M = [115, 123, 118, 141, 130, 111, 136, 115, 126, 104, 131, 136, 105, 130]
Read off the second entry.
Answer: 123
Read off the entry just right of 118.
Answer: 141
The 5th entry is 130
The first entry from the left: 115
Read off the smallest entry.
Answer: 104
Read off the entry just left of the largest entry.
Answer: 118

X = ((130, 130, 127, 134, 119), (107, 109, 106, 115, 149), (130, 134, 128, 133, 118), (122, 133, 123, 128, 123))
The smallest entry is 106
The entry just left of 119 -> 134
Give the entry just left of 118.
133

x = [145 113 105 130]
The third entry from the left -> 105
The 3rd entry from the right is 113
What is the first entry?
Answer: 145

Questions about the array below.
1) Which number is the top entry of the column that holds the largest entry?
2) Which number is the third largest entry?
3) Which number is the bottom-left entry?
4) Which number is the largest entry in the last row?
5) Which number is the entry just right of the largest entry?
6) Which number is the last entry of the largest entry's row?
[[155 133 115 120]
 [136 126 118 137]
 [112 124 139 138]
 [130 140 129 106]
 [132 132 123 118]
 [141 136 119 112]
 [129 136 129 109]
 [128 140 132 105]
 [116 128 137 119]
 [131 138 127 108]
 [120 132 136 112]
 [151 126 114 144]
 [130 141 130 105]
 [118 131 137 113]]
1) 155
2) 144
3) 118
4) 137
5) 133
6) 120
